cols: U F J A T V D
B: [149 169 137 167 149 174 123]
W: [151 174 143 126 117 118 124]
N: [130 115 183 143 198  79 123]
G: [143 198  79 123 116 130 183]
[143 198  79 123 116 130 183] : G
perm: [183 130 116 123  79 198 143] : G
start: [167 149] : B, 3
[130 115 183 143 198  79 123] : N
col: [143 183] : J
miss W: [151 118 126 124 174 143] : [117]
start: [174 143 126] : W, 1

cols: C E S X
H: [117 203 150 154]
K: [163 154 138 106]
R: [162 138 154 106]
Q: [114 100 140 136]
Z: [136 164 135 127]
P: [142 141 107 122]
miss P: [122 141 142] : [107]
col: [162 114 136] : C
miss P: [107 122 141] : [142]
start: [140 136] : Q, 2
perm: [138 163 106 154] : K
start: [154 106] : R, 2
col: [163 162 114 136] : C

cols: Lutu funes Nera bita
Kasa: [121  86 151 159]
simo: [184 120 183 175]
Tosom: [132 116 154 131]
voze: [159 150  86 121]
sozu: [103 102 147 132]
nel: [194 134 151 159]
col: [116 150] : funes
miss sozu: [102 132 147] : [103]
[194 134 151 159] : nel
perm: [116 154 131 132] : Tosom
perm: [151  86 121 159] : Kasa
miss Tosom: [154 116 132] : [131]
miss nel: [159 194 134] : [151]

cols: Tebam Zof zon kipa
bevul: [198 116 128 144]
Vip: [206 150  62  98]
guf: [128 198 144 117]
voso: [180 106 173 153]
nub: [121  70  68 136]
start: [106 173] : voso, 1
perm: [144 117 128 198] : guf
col: [144  98 117 153] : kipa
start: [198 116] : bevul, 0
col: [144 173  68] : zon

cols: matar fus bas Narab Ziso
viriv: [114  80 134 106 133]
vez: [ 67 118 135 127 109]
kam: [173 148 138 149 148]
mavas: [187  69 131 175  76]
Kas: [101  75  89 162 121]
vufo: [106 114 134 133  79]
bam: [106  46 133 157 113]
perm: [ 80 106 114 133 134] : viriv
perm: [ 89 162 121 101  75] : Kas

cols: tukom Ruso mutal lis
dabo: [147 113 124 125]
nezab: [158 130 128 133]
sak: [150 146 136 145]
gezit: [174 123 128 132]
muf: [147 110 130 119]
Rop: [ 56 152 133 136]
baf: [159 128 133 133]
nibiz: [175 111 123 124]
doz: [148 125 124 113]
kezez: [165 126 129 128]
ragi: [ 53 130 128 133]
Nugu: [110 127 119 133]
perm: [125 124 113 147] : dabo
start: [110 130 119] : muf, 1
col: [130 146 123 110 152 128 111] : Ruso
[ 53 130 128 133] : ragi

cols: vinu felim Dar lud mide vogif
norol: [ 90 137  91 135 153 191]
bokup: [128 160 129 134 110 119]
Rusas: [ 43 186 177 183 171 102]
vab: [149 103 193 130  79 138]
miss norol: [ 91 153 135 137 191] : [90]
miss Rusas: [177 183 102  43 171] : [186]

cols: vil numik lem sufib bafo buno
lesuv: [133  69 115 134  70 128]
vitat: [134 129 135 128  55 127]
Bida: [132 129 121 191 137 130]
takos: [134 130 135 162 115 128]
vavi: [131 187 130 118 130 139]
git: [132 130 124 192 132 129]
nasak: [134 130 131 176 121 128]
dud: [132 128 112 160 117 129]
ged: [129 132 133 124 192 130]
tapop: [133 128 113 168 128 129]
bib: [131 129 118 187 139 130]
pofiz: [134 129 137 136  71 127]
col: [139 129 128 129] : buno
miss vitat: [ 55 128 129 127 134] : [135]
col: [115 135 121 135 130 124 131 112 133 113 118] : lem
miss lesuv: [115 128  69 134 133] : [70]
perm: [118 129 130 131 139 187] : bib
start: [134 129 135 128] : vitat, 0
perm: [124 129 130 132 132 192] : git

cols: Fafi tobed zubig Ras
gen: [179 180 201 122]
gutu: [ 99 150 219 117]
nuko: [ 62  63 160 109]
fidon: [ 98 147 218 115]
vido: [119 181 122 201]
miss vido: [122 181 119] : [201]
perm: [122 179 180 201] : gen
miss gen: [122 201 179] : [180]
start: [ 98 147 218] : fidon, 0
miss nuko: [ 63 109 160] : [62]

cols: Nuviz dig pasof linag firep
nila: [177 150 149  70 136]
dubi: [183 142 151  66 136]
dozu: [184 135 147  60 131]
muku: [176 141 145  59 133]
setuf: [173 143 144  57 129]
col: [133 129] : firep
perm: [ 60 131 147 184 135] : dozu
col: [177 183 184] : Nuviz

cols: pufo nazom zasi muzul
duf: [133 119  51 178]
duri: [127 126 131 125]
Vano: [103 109  74 180]
tela: [136 123  48 134]
potaz: [136 130 175 144]
pifos: [114 116 167 158]
ruv: [133  51 178 118]
neso: [126 119 138 184]
gibus: [112 124 145 115]
Mar: [152 143 148 120]
kisi: [109  74 178 129]
start: [109  74 180] : Vano, 1
start: [126 131 125] : duri, 1
col: [ 51 131  74  48 175 167 178 138 145] : zasi
perm: [178 133 119  51] : duf
miss duri: [126 127 131] : [125]

cols: tigi dozoz mozi nogos bozel
zar: [111 125 146 131 134]
tak: [153 159 218  99  91]
Felut: [113  69  48 169 117]
pib: [145 131 124 111 134]
Navu: [131 111 134 146 124]
ruto: [126 133 139 109 113]
gika: [141 111 134 146 124]
miss pib: [131 111 145 134] : [124]
[141 111 134 146 124] : gika
perm: [ 99  91 153 159 218] : tak
perm: [134 146 124 131 111] : Navu
[131 111 134 146 124] : Navu
perm: [124 146 134 111 131] : Navu

cols: Sudev Mon kar rel pomeb Diga bemer
L: [ 74 107  92 185 158 129 128]
M: [ 74 107  92 133 134  89  75]
Y: [ 74 107  92 185 183 136 131]
start: [183 136] : Y, 4
[ 74 107  92 133 134  89  75] : M
miss M: [ 75  92 134  89 133 107] : [74]
col: [ 75 131] : bemer
miss L: [ 74  92 107 185 158 129] : [128]
miss M: [ 89  92  75  74 133 107] : [134]

cols: Tupe pup Gopap lasi
fup: [103  97  47  43]
Safis: [195 135 166  83]
Moma: [103  97  84 205]
ziva: [105 207 166 117]
Reg: [104 205  97  84]
start: [105 207 166] : ziva, 0
perm: [ 43 103  97  47] : fup
col: [195 103] : Tupe
start: [135 166  83] : Safis, 1
miss Reg: [ 97 205  84] : [104]
perm: [ 43  47  97 103] : fup

cols: tof kuz Vaz zada
bimuz: [ 68 143  69 109]
ligub: [ 68 143  75 101]
Dof: [178 130 134 150]
vos: [157 132 122 169]
[ 68 143  69 109] : bimuz
miss bimuz: [109  69 143] : [68]

cols: Fale Dimup Zunas depu saka lovo zup gav
div: [ 77  75  45 138  69 203  89 124]
kelef: [ 44 168  75  73 104 125 106  95]
suz: [175 104 162 158 137 134 141 152]
perm: [124  89 203  69 138  45  75  77] : div
perm: [ 75 125 168  44  73  95 106 104] : kelef

